Below are the code and all the weights of a small trained network. Each question names an input and a target symbol and asks about switching units off, where a switched-off unit gives its printed mean instead of its output.

import numpy as np


def w(rows, s, z=0):
    codes = np.array(rows[::2]) - 128.0
    scale = np.full(codes.shape[1], s)
    scale[-1] = z or s
    return codes * scale


def f(y):
    return y / 2 * (1 + np.tanh(0.7978845608 * (y + 0.044715 * y**3)))


def softmax(a):
    e = np.exp(a - a.max(-1, keepdims=True))
    return e / e.sum(-1, keepdims=True)


def log_softmax(a):
    a = a - a.max(-1, keepdims=True)
    return a - np.log(np.exp(a).sum(-1, keepdims=True))


def net(x, mask):
    ids = ['ΦΨγπστω'.index(c) for c in x.split()]
    T = len(ids)
    res = E[ids] + P[:T]
    u = 0
    for l in range(2):
        r = res
        for j in range(2):
            rows = slice(2 * j, 2 * j + 2)
            q, k, v = (r @ M[l][rows].T for M in (Q, K, V))
            z = softmax(np.where(np.tri(T) > 0, q @ k.T / 2**0.5, -1e9)) @ v
            o = O[l][rows]
            res = res + np.where(mask[u + j], z, o[:, -1]) @ o[:, :-1]
        u += 2
        y = f(res @ A[l][:, :-1].T + A[l][:, -1])
        res = res + np.where(mask[u : u + 8], y, B[l][:, -1]) @ B[l][:, :-1]
        u += 8
    return log_softmax(res[-1] @ U[:, :-1].T + U[:, -1])


Q, K, V, O, A, B = {}, {}, {}, {}, {}, {}
E = w([
[100,168,56,44],'Φ',
[193,168,167,136],'Ψ',
[45,171,129,195],'γ',
[116,16,118,148],'π',
[2,156,16,151],'σ',
[203,176,119,166],'τ',
[66,163,214,111],'ω',
],0.0077)
P = w([
[142,162,116,111],'0',
[168,154,115,102],'1',
[149,165,119,116],'2',
[130,173,123,126],'3',
[132,183,118,133],'4',
[141,202,122,131],'5',
[120,201,124,150],'6',
[131,207,130,149],'7',
[133,224,124,132],'8',
[139,232,131,153],'9',
[130,234,140,151],'10',
[116,242,135,148],'11',
[110,243,136,148],'12',
[131,250,144,150],'13',
],0.0024)
Q[0] = w([
[206,127,239,248],'0.h1',
[194,152,4,89],'0.h1',
[150,226,142,170],'0.h2',
[123,21,91,110],'0.h2',
],0.026)
K[0] = w([
[172,253,144,190],'0.h1',
[208,59,47,118],'0.h1',
[129,66,136,160],'0.h2',
[118,203,137,134],'0.h2',
],0.03)
V[0] = w([
[102,176,99,57],'0.h1',
[62,235,29,30],'0.h1',
[106,254,101,79],'0.h2',
[139,236,147,167],'0.h2',
],0.0064)
O[0] = w([
[102,56,95,91,195],'0.h1',
[85,3,73,32,249],'0.h1',
[234,139,180,224,160],'0.h2',
[216,67,162,168,136],'0.h2',
],0.0055,0.0017)
A[0] = w([
[121,121,126,245,8],'0.n1',
[143,126,141,115,125],'0.n2',
[73,157,88,109,78],'0.n3',
[124,135,253,110,82],'0.n4',
[128,127,132,162,2],'0.n5',
[184,130,234,124,13],'0.n6',
[140,142,162,124,92],'0.n7',
[63,35,154,169,110],'0.n8',
],0.012,0.0038)
B[0] = w([
[174,159,32,39,80],'0.n1',
[143,131,126,139,124],'0.n2',
[47,87,133,94,214],'0.n3',
[84,23,231,48,249],'0.n4',
[205,115,96,27,36],'0.n5',
[106,1,37,52,139],'0.n6',
[150,111,167,107,116],'0.n7',
[68,87,161,214,170],'0.n8',
],0.014,0.0016)
Q[1] = w([
[210,2,86,115],'1.h1',
[56,122,135,95],'1.h1',
[124,240,64,179],'1.h2',
[205,119,231,215],'1.h2',
],0.027)
K[1] = w([
[233,1,87,155],'1.h1',
[99,105,89,59],'1.h1',
[94,247,3,147],'1.h2',
[116,245,235,136],'1.h2',
],0.026)
V[1] = w([
[131,146,197,20],'1.h1',
[186,213,182,203],'1.h1',
[152,170,255,171],'1.h2',
[70,192,107,59],'1.h2',
],0.0085)
O[1] = w([
[147,227,171,108,183],'1.h1',
[128,113,95,254,3],'1.h1',
[103,160,223,132,187],'1.h2',
[169,47,106,164,141],'1.h2',
],0.0066,0.0047)
A[1] = w([
[127,150,141,219,217],'1.n1',
[58,134,86,175,142],'1.n2',
[104,86,176,157,82],'1.n3',
[154,104,79,199,87],'1.n4',
[254,141,154,126,184],'1.n5',
[219,203,115,131,1],'1.n6',
[156,161,53,108,174],'1.n7',
[152,186,129,103,154],'1.n8',
],0.019,0.0041)
B[1] = w([
[130,175,157,249,218],'1.n1',
[175,42,153,164,207],'1.n2',
[101,137,112,89,255],'1.n3',
[60,173,57,43,194],'1.n4',
[231,171,177,117,168],'1.n5',
[17,165,153,73,163],'1.n6',
[154,164,45,113,188],'1.n7',
[130,60,130,105,186],'1.n8',
],0.02,0.008)
U = w([
[149,101,3,132,150],'Φ',
[219,114,174,152,115],'Ψ',
[111,107,129,242,170],'γ',
[45,112,71,182,2],'π',
[150,23,111,175,139],'σ',
[128,208,114,156,51],'τ',
[35,98,155,85,186],'ω',
],0.0044,0.0061)

Each question gives the input, a string of symbols that net reads in full, and the target symbol t.
The units are the heads (2 rows each of Q, K, V and O) and the neurons (one row each of A and B). Each row of codes is followed by its name. A weight is (code - 128) times the scale printed after its matrix; where a second scale follows, it is the last column's (O, A, B and U).
mask holds one flag per unit, layer by layer, with each layer's heads first. A switched-off unit (its flag False) gives its mean, the last column of its rows in O or B, instead of its output. The means were averaged over made-up inputs and are rounded, as every weight is.
A unit's drop is (log p(t) with every unit on - log p(t) with that unit switched off) / (log p(t) with every unit on - log p(t) with every unit switched off).
The circuit of an input: a set's keep is (log p(t) with only the set's units on - log p(t) with every unit switched off) / (log p(t) with every unit on - log p(t) with every unit switched off). Starting from the 12 units with the biggest drops (on a tie, the unit counted first), units are removed one at a time, each time the one whose removal leaves the highest keep (on an exact tie, the one counted first), for as long as the keep stays at least 0.8.
circuit, biggest first: the units of the circuit, biggest drop first
top k neurons: the k neurons with the biggest drops, biggest first
k most important neurons of layer l: the k neurons of layer l with the biggest drops, biggest first
which heads matter: for each layer, one digit per head in row order, 1 if its drop is at least 0.15 and else 0, layers parted by /
input Φ ω τ σ, target σ: circuit, biggest first	(1.n2, 0.h1, 0.n8)
input ω ω π Φ Φ Φ ω σ, target Φ: top 2 neurons	(0.n1, 1.n7)
input σ ω γ γ, target γ: circuit, biggest first	(1.n1, 0.n6, 0.n4, 1.h1)
input γ π ω ω Ψ, target ω: which heads matter	01 / 10
input Φ Φ ω ω ω σ Φ ω ω π Ψ, target γ: which heads matter	11 / 10
input σ γ ω π γ, target σ: which heads matter	01 / 00
input ω Φ τ Ψ Φ τ π Φ τ, target γ: 3 most important neurons of layer 0	(0.n6, 0.n1, 0.n4)
input ω ω Φ ω ω Ψ Φ ω ω Ψ τ ω π Φ, target γ: top 2 neurons	(0.n6, 0.n4)
input γ ω Φ σ ω Φ Φ γ ω τ σ Φ, target Φ: circuit, biggest first	(1.h2, 1.n7, 0.n4)
input Φ π σ σ, target Φ: top 3 neurons	(0.n1, 0.n4, 1.n7)
input π σ σ τ, target Φ: circuit, biggest first	(1.h2, 0.h2, 0.n4, 1.n7)
input ω Ψ τ Φ Φ ω τ, target τ: which heads matter	00 / 10
input ω ω ω π σ Ψ, target Φ: which heads matter	01 / 11
input τ ω Φ τ Φ ω ω Ψ σ, target σ: which heads matter	10 / 00
input γ τ ω π τ Ψ σ γ τ Φ τ, target Φ: 4 most important neurons of layer 0	(0.n4, 0.n8, 0.n3, 0.n1)
input Ψ γ ω ω σ ω Ψ Ψ Φ ω ω γ, target γ: which heads matter	10 / 10
input ω ω π τ τ ω Φ τ ω Φ σ π, target π: most important neuron of layer 0	(0.n6)
input Φ π Φ Φ Ψ Ψ Φ, target γ: top 3 neurons	(0.n6, 1.n1, 0.n4)
input Φ π ω Φ ω γ σ ω Φ π ω Φ, target Φ: 2 most important neurons of layer 0	(0.n3, 0.n4)
input Φ τ ω ω Ψ τ τ, target τ: most important neuron of layer 1	(1.n5)
